Here is a tiny trained network, its code and every weight. The questions are about switching its units off for an input and a target symbol, where a switched-off unit gives its printed mean instead of its output.

import numpy as np


def w(rows, s, z=0):
    codes = np.array(rows[::2]) - 128.0
    scale = np.full(codes.shape[1], s)
    scale[-1] = z or s
    return codes * scale


def f(y):
    return y / 2 * (1 + np.tanh(0.7978845608 * (y + 0.044715 * y**3)))


def softmax(a):
    e = np.exp(a - a.max(-1, keepdims=True))
    return e / e.sum(-1, keepdims=True)


def log_softmax(a):
    a = a - a.max(-1, keepdims=True)
    return a - np.log(np.exp(a).sum(-1, keepdims=True))


def net(x, mask):
    ids = ['ΓΘΛΠΣΦΩαβδεζημξψ'.index(c) for c in x.split()]
    T = len(ids)
    res = E[ids] + P[:T]
    q, k, v = (res @ M[0].T for M in (Q, K, V))
    z = softmax(np.where(np.tri(T) > 0, q @ k.T / 2**0.5, -1e9)) @ v
    res = res + np.where(mask[0], z, O[0][:, -1]) @ O[0][:, :-1]
    y = f(res @ A[0][:, :-1].T + A[0][:, -1])
    res = res + np.where(mask[1:9], y, B[0][:, -1]) @ B[0][:, :-1]
    return log_softmax(res[-1] @ U[:, :-1].T + U[:, -1])


Q, K, V, O, A, B = {}, {}, {}, {}, {}, {}
E = w([
[136,48,69,136,141],'Γ',
[99,109,83,93,183],'Θ',
[150,17,53,171,100],'Λ',
[78,145,65,112,136],'Π',
[70,174,85,52,196],'Σ',
[91,127,74,100,157],'Φ',
[97,115,60,139,115],'Ω',
[73,157,58,115,118],'α',
[130,69,65,139,127],'β',
[106,101,74,115,155],'δ',
[97,145,46,135,75],'ε',
[165,3,41,212,47],'ζ',
[105,123,33,188,21],'η',
[148,62,45,161,64],'μ',
[130,74,61,149,112],'ξ',
[121,76,28,231,2],'ψ',
],0.014)
P = w([
[115,123,24,110,136],'0',
[80,45,135,182,186],'1',
[167,131,111,81,99],'2',
[18,226,156,149,137],'3',
[92,76,162,190,199],'4',
[200,157,136,86,103],'5',
[226,233,130,228,127],'6',
[112,83,188,202,204],'7',
[184,183,169,83,100],'8',
[171,194,37,189,143],'9',
[83,116,209,206,190],'10',
[173,186,196,78,90],'11',
[48,155,5,159,133],'12',
],0.016)
Q[0] = w([
[66,79,39,75,124],'head 0',
[7,60,153,157,136],'head 0',
],0.019)
K[0] = w([
[186,168,57,172,171],'head 0',
[109,108,4,103,158],'head 0',
],0.021)
V[0] = w([
[108,13,192,204,213],'head 0',
[87,110,123,218,4],'head 0',
],0.019)
O[0] = w([
[4,99,41,71,172,4],'head 0',
[54,118,171,155,40,218],'head 0',
],0.016,0.012)
A[0] = w([
[193,213,69,49,43,213],'neuron 0',
[112,178,51,124,112,224],'neuron 1',
[134,137,103,235,213,192],'neuron 2',
[132,111,146,40,119,91],'neuron 3',
[152,182,106,55,34,149],'neuron 4',
[105,158,116,244,182,253],'neuron 5',
[105,165,40,248,209,193],'neuron 6',
[160,91,104,129,95,177],'neuron 7',
],0.012,0.0051)
B[0] = w([
[119,81,64,228,177,239],'neuron 0',
[140,129,198,175,89,149],'neuron 1',
[79,164,16,164,33,237],'neuron 2',
[114,192,103,96,92,132],'neuron 3',
[134,144,118,7,126,236],'neuron 4',
[152,59,96,75,189,248],'neuron 5',
[99,194,252,104,209,201],'neuron 6',
[101,173,159,86,182,206],'neuron 7',
],0.017,0.015)
U = w([
[154,203,242,180,162,108],'Γ',
[80,200,129,225,108,135],'Θ',
[94,131,174,223,93,186],'Λ',
[147,62,76,197,64,104],'Π',
[129,189,70,212,53,2],'Σ',
[100,69,83,204,106,155],'Φ',
[154,18,144,181,148,183],'Ω',
[207,117,85,165,75,86],'α',
[85,62,118,88,231,96],'β',
[56,45,116,239,122,114],'δ',
[255,165,171,147,163,137],'ε',
[56,115,70,156,78,151],'ζ',
[214,201,129,152,64,160],'η',
[191,165,89,15,186,160],'μ',
[108,15,108,106,180,155],'ξ',
[149,222,83,155,24,124],'ψ',
],0.0069,0.0071)

Each question gives the input, a string of symbols that net reads in full, and the target symbol t.
The units are the heads (2 rows each of Q, K, V and O) and the neurons (one row each of A and B). Each row of codes is followed by its name. A weight is (code - 128) times the scale printed after its matrix; where a second scale follows, it is the last column's (O, A, B and U).
mask holds one flag per unit, heads first, then neurons. A switched-off unit (its flag False) gives its mean, the last column of its rows in O or B, instead of its output. The means were averaged over made-up inputs and are rounded, as every weight is.
A unit's drop is (log p(t) with every unit on - log p(t) with that unit switched off) / (log p(t) with every unit on - log p(t) with every unit switched off).
The circuit of an input: a set's keep is (log p(t) with only the set's units on - log p(t) with every unit switched off) / (log p(t) with every unit on - log p(t) with every unit switched off). Starting from all 9 units, units are removed one at a time, each time the one whose removal leaves the highest keep (on an exact tie, the one counted first), for as long as the keep stays at least 0.8.
units of the circuit, in order: the units of the circuit, biggest drop first
k most important neurons: the k neurons with the biggest drops, biggest first
input Γ μ ε Θ Γ Σ Γ, target Θ: units of the circuit, in order => [neuron 2; head 0; neuron 6; neuron 4]
input μ ψ Λ μ ψ ψ ψ Γ Θ, target ψ: 4 most important neurons => [neuron 5; neuron 6; neuron 4; neuron 7]
input μ ζ μ Θ ζ ψ μ Φ μ ε, target μ: units of the circuit, in order => [neuron 4]
input μ Γ ε α η, target Ω: 3 most important neurons => [neuron 2; neuron 6; neuron 5]
input ψ δ Θ ζ, target ψ: units of the circuit, in order => [head 0; neuron 4]
input ψ η Ω Γ, target ψ: 3 most important neurons => [neuron 4; neuron 6; neuron 0]
input ε ξ Θ Θ Φ Θ ψ Σ Ω Θ Θ ε η, target Θ: 3 most important neurons => [neuron 2; neuron 6; neuron 0]
input Γ Γ Θ ζ Π Γ Γ Φ ζ, target ζ: 2 most important neurons => [neuron 5; neuron 6]
input ε μ Θ Σ Γ Θ μ Φ Γ μ, target μ: units of the circuit, in order => [neuron 7; neuron 5]
input Φ Γ ε Θ ζ μ Θ Σ, target ψ: 3 most important neurons => [neuron 2; neuron 0; neuron 4]
input Π μ Π Φ, target Π: units of the circuit, in order => [head 0; neuron 6; neuron 0; neuron 7]
input η Γ α Θ ζ Π Θ Π η μ β, target Γ: units of the circuit, in order => [head 0; neuron 2]
input Θ Θ δ Λ Φ Γ Θ Γ Φ Φ Θ, target μ: 3 most important neurons => [neuron 5; neuron 6; neuron 0]
input Θ α Σ ζ ψ β α Ω ψ Φ η, target μ: 3 most important neurons => [neuron 5; neuron 6; neuron 0]
input μ Π ξ Γ α ξ Ω β, target Ω: 4 most important neurons => [neuron 2; neuron 6; neuron 5; neuron 4]
input μ ε δ ζ δ Ω ε ζ ζ Θ ψ Ω β, target Θ: 3 most important neurons => [neuron 2; neuron 6; neuron 4]
input α Θ Γ α ε Θ ζ α ζ Σ Θ ξ Θ, target Σ: 2 most important neurons => [neuron 2; neuron 0]
input δ ε Φ Σ ζ Γ Θ Λ Θ ζ α Θ μ, target ζ: 3 most important neurons => [neuron 4; neuron 6; neuron 2]
input ε μ ε ξ Φ Γ ψ Π, target ε: units of the circuit, in order => [head 0; neuron 5]
input Φ Π Λ Θ Ω Γ η β Θ ψ Θ, target ψ: units of the circuit, in order => [neuron 2; head 0]
input Γ Γ Σ Θ Γ δ Σ, target Θ: units of the circuit, in order => [head 0; neuron 2; neuron 6; neuron 0]
input Γ η Π Π, target Γ: units of the circuit, in order => [head 0; neuron 6; neuron 1]
input μ Λ η ε Θ Σ Θ, target ε: units of the circuit, in order => [head 0; neuron 2; neuron 5]
input ζ ζ Π Φ ε, target δ: units of the circuit, in order => [neuron 4]
